Below is a small trained network, with its code and all its weights. Each question gives an input and a class and asks what happens when units are switched off, that is, made to give their printed mean instead of their output.

import numpy as np


def w(rows, s, z=0):
    codes = np.array(rows[::2]) - 128.0
    scale = np.full(codes.shape[1], s)
    scale[-1] = z or s
    return codes * scale


def norm(h):
    return h / np.sqrt((h * h).mean(-1, keepdims=True) + 1e-5)


def f(y):
    return np.maximum(y, 0)


def log_softmax(a):
    a = a - a.max(-1, keepdims=True)
    return a - np.log(np.exp(a).sum(-1, keepdims=True))


def net(x, mask):
    res = np.array(x, float).reshape(1, 7) / 4 @ E
    u = 0
    for l in range(4):
        y = f(norm(res) @ A[l][:, :-1].T + A[l][:, -1])
        res = res + np.where(mask[u : u + 5], y, B[l][:, -1]) @ B[l][:, :-1]
        u += 5
    return log_softmax(norm(res)[-1] @ U[:, :-1].T + U[:, -1])


A, B = {}, {}
E = w([
[140,133,126,129,142,124,136],'x0',
[243,43,157,63,154,154,111],'x1',
[111,119,130,125,107,137,118],'x2',
[124,127,133,127,123,129,129],'x3',
[96,40,130,220,196,254,178],'x4',
[50,86,133,94,178,54,138],'x5',
[160,124,111,100,77,127,210],'x6',
],0.0063)
A[0] = w([
[176,103,165,26,155,107,140,3],'0.n1',
[174,145,126,79,95,76,76,109],'0.n2',
[85,31,93,58,195,47,171,68],'0.n3',
[132,106,116,81,176,47,184,18],'0.n4',
[123,116,83,52,85,148,254,107],'0.n5',
],0.0074,0.0031)
B[0] = w([
[123,163,99,61,113,167,193,201],'0.n1',
[146,76,86,167,122,74,171,246],'0.n2',
[95,149,210,176,69,206,58,253],'0.n3',
[57,119,157,158,124,121,72,191],'0.n4',
[103,136,104,192,229,123,2,234],'0.n5',
],0.009,0.0042)
A[1] = w([
[134,120,155,134,149,223,166,5],'1.n1',
[156,148,93,135,152,52,56,60],'1.n2',
[254,173,130,190,74,164,150,85],'1.n3',
[173,32,135,94,189,123,86,133],'1.n4',
[112,61,142,190,193,147,161,103],'1.n5',
],0.0076,0.0029)
B[1] = w([
[146,100,136,141,135,89,154,201],'1.n1',
[140,37,89,119,102,135,105,220],'1.n2',
[2,122,240,171,103,131,47,222],'1.n3',
[60,211,66,144,122,221,170,218],'1.n4',
[174,91,89,83,34,31,89,254],'1.n5',
],0.0095,0.0044)
A[2] = w([
[35,173,101,138,92,45,212,101],'2.n1',
[174,118,199,16,84,240,195,114],'2.n2',
[176,153,143,137,212,105,255,2],'2.n3',
[136,163,202,148,85,124,130,42],'2.n4',
[153,48,147,196,145,155,176,124],'2.n5',
],0.0077,0.0043)
B[2] = w([
[154,179,154,145,82,202,187,253],'2.n1',
[39,255,135,118,227,160,200,181],'2.n2',
[209,63,150,137,165,217,161,128],'2.n3',
[111,120,179,133,176,100,63,156],'2.n4',
[35,79,91,119,4,46,176,212],'2.n5',
],0.0075,0.0036)
A[3] = w([
[127,19,141,228,224,124,254,12],'3.n1',
[68,243,156,181,176,155,93,182],'3.n2',
[147,172,36,242,130,86,153,73],'3.n3',
[132,67,36,176,86,138,54,252],'3.n4',
[234,241,61,45,142,27,61,108],'3.n5',
],0.0059,0.0027)
B[3] = w([
[184,164,117,197,8,17,237,135],'3.n1',
[243,77,138,84,211,180,123,207],'3.n2',
[71,178,64,121,207,221,208,162],'3.n3',
[249,120,144,30,224,65,118,255],'3.n4',
[52,19,82,87,55,132,255,148],'3.n5',
],0.0064,0.0085)
U = w([
[136,42,97,113,1,39,186,66],'0',
[71,106,230,198,109,170,28,91],'1',
[175,101,98,102,206,156,107,255],'2',
[94,217,120,124,152,245,212,56],'3',
],0.0088,0.0028)

Each question gives the input, the list of numbers given to net, and the class t.
The units are the neurons (one row each of A and B). Each row of codes is followed by its name. A weight is (code - 128) times the scale printed after its matrix; where a second scale follows, it is the last column's (A, B and U).
mask holds one flag per neuron, layer by layer. A switched-off neuron (its flag False) gives its mean, the last column of its row in B, instead of its output. The means were averaged over made-up inputs and are rounded, as every weight is.
A unit's drop is (log p(t) with every unit on - log p(t) with that unit switched off) / (log p(t) with every unit on - log p(t) with every unit switched off).
The circuit of an input: a set's keep is (log p(t) with only the set's units on - log p(t) with every unit switched off) / (log p(t) with every unit on - log p(t) with every unit switched off). Starting from the 12 units with the biggest drops (on a tie, the unit counted first), units are removed one at a time, each time the one whose removal leaves the highest keep (on an exact tie, the one counted first), for as long as the keep stays at least 0.8.
units of the circuit, in order: the units of the circuit, biggest drop first
most important unit: the unit with the biggest drop
top k neurons: the k neurons with the biggest drops, biggest first
top k neurons in layer l: the k neurons of layer l with the biggest drops, biggest first
drop when u is switched off: that unit's drop, to one decimal
input [-5,-8,-6,7,4,3,-5], class 3: units of the circuit, in order	[2.n1; 0.n5; 1.n3]
input [-8,-1,3,-5,8,-7,5], class 0: top 3 neurons	[0.n3; 2.n5; 1.n1]
input [-3,-3,-6,-4,3,2,5], class 2: units of the circuit, in order	[0.n5; 1.n3]
input [-1,6,-3,6,8,-1,-7], class 0: top neuron	[2.n5]
input [6,-4,-7,-2,-4,-6,8], class 2: units of the circuit, in order	[0.n5; 3.n2]
input [-6,-6,7,5,-1,4,5], class 3: top 3 neurons	[2.n1; 1.n3; 3.n4]
input [-4,7,-7,3,4,-5,1], class 3: units of the circuit, in order	[1.n4; 2.n2]
input [-7,-7,8,-4,6,-4,-8], class 2: units of the circuit, in order	[1.n3; 0.n3; 3.n4; 1.n5]
input [-7,-4,2,4,-4,8,0], class 1: units of the circuit, in order	[0.n3; 1.n5]
input [1,0,-7,8,0,2,6], class 2: top 3 neurons	[0.n5; 1.n3; 3.n2]
input [-7,6,-2,1,4,7,5], class 1: top 3 neurons	[0.n3; 0.n5; 0.n4]
input [5,8,-2,-5,6,-4,7], class 3: top 2 neurons	[1.n4; 2.n2]
input [3,4,-7,-5,-4,-5,2], class 1: top 2 neurons in layer 1	[1.n3; 1.n5]
input [-8,8,1,3,-6,-2,6], class 3: top 2 neurons in layer 1	[1.n5; 1.n4]
input [-5,-6,-5,-3,2,3,2], class 3: most important unit	2.n1
input [7,7,6,6,5,-6,3], class 3: top 4 neurons	[1.n4; 2.n2; 0.n2; 0.n3]
input [0,6,5,-4,4,-8,-5], class 1: top 2 neurons in layer 0	[0.n5; 0.n1]
input [1,7,-2,4,4,7,0], class 1: top 2 neurons in layer 0	[0.n3; 0.n4]
input [4,1,-4,-6,7,-1,-6], class 0: top 2 neurons	[0.n5; 2.n5]
input [-2,-6,0,0,6,-2,5], class 0: most important unit	1.n4
input [5,-6,0,-4,-4,-3,-4], class 3: top 2 neurons	[1.n5; 0.n5]
input [7,0,3,-1,-8,-1,-5], class 0: top 3 neurons	[3.n5; 0.n5; 3.n2]
input [-4,-3,7,7,-2,0,3], class 2: top 2 neurons	[0.n5; 1.n5]
input [-6,5,2,-4,3,-2,0], class 3: top 2 neurons	[1.n4; 2.n2]
input [4,-2,-7,-4,3,-7,-2], class 1: top 2 neurons	[1.n3; 0.n5]
input [-6,-6,8,-8,1,3,2], class 3: top 2 neurons	[2.n1; 1.n3]
input [8,-6,-6,3,7,-6,-2], class 0: most important unit	0.n3
input [8,4,4,-1,0,8,-1], class 1: top 2 neurons	[0.n3; 0.n4]
input [-5,2,2,3,5,5,-2], class 0: top 2 neurons in layer 0	[0.n5; 0.n4]
input [-7,1,4,-3,8,-2,-2], class 0: drop when 3.n2 is switched off	0.0
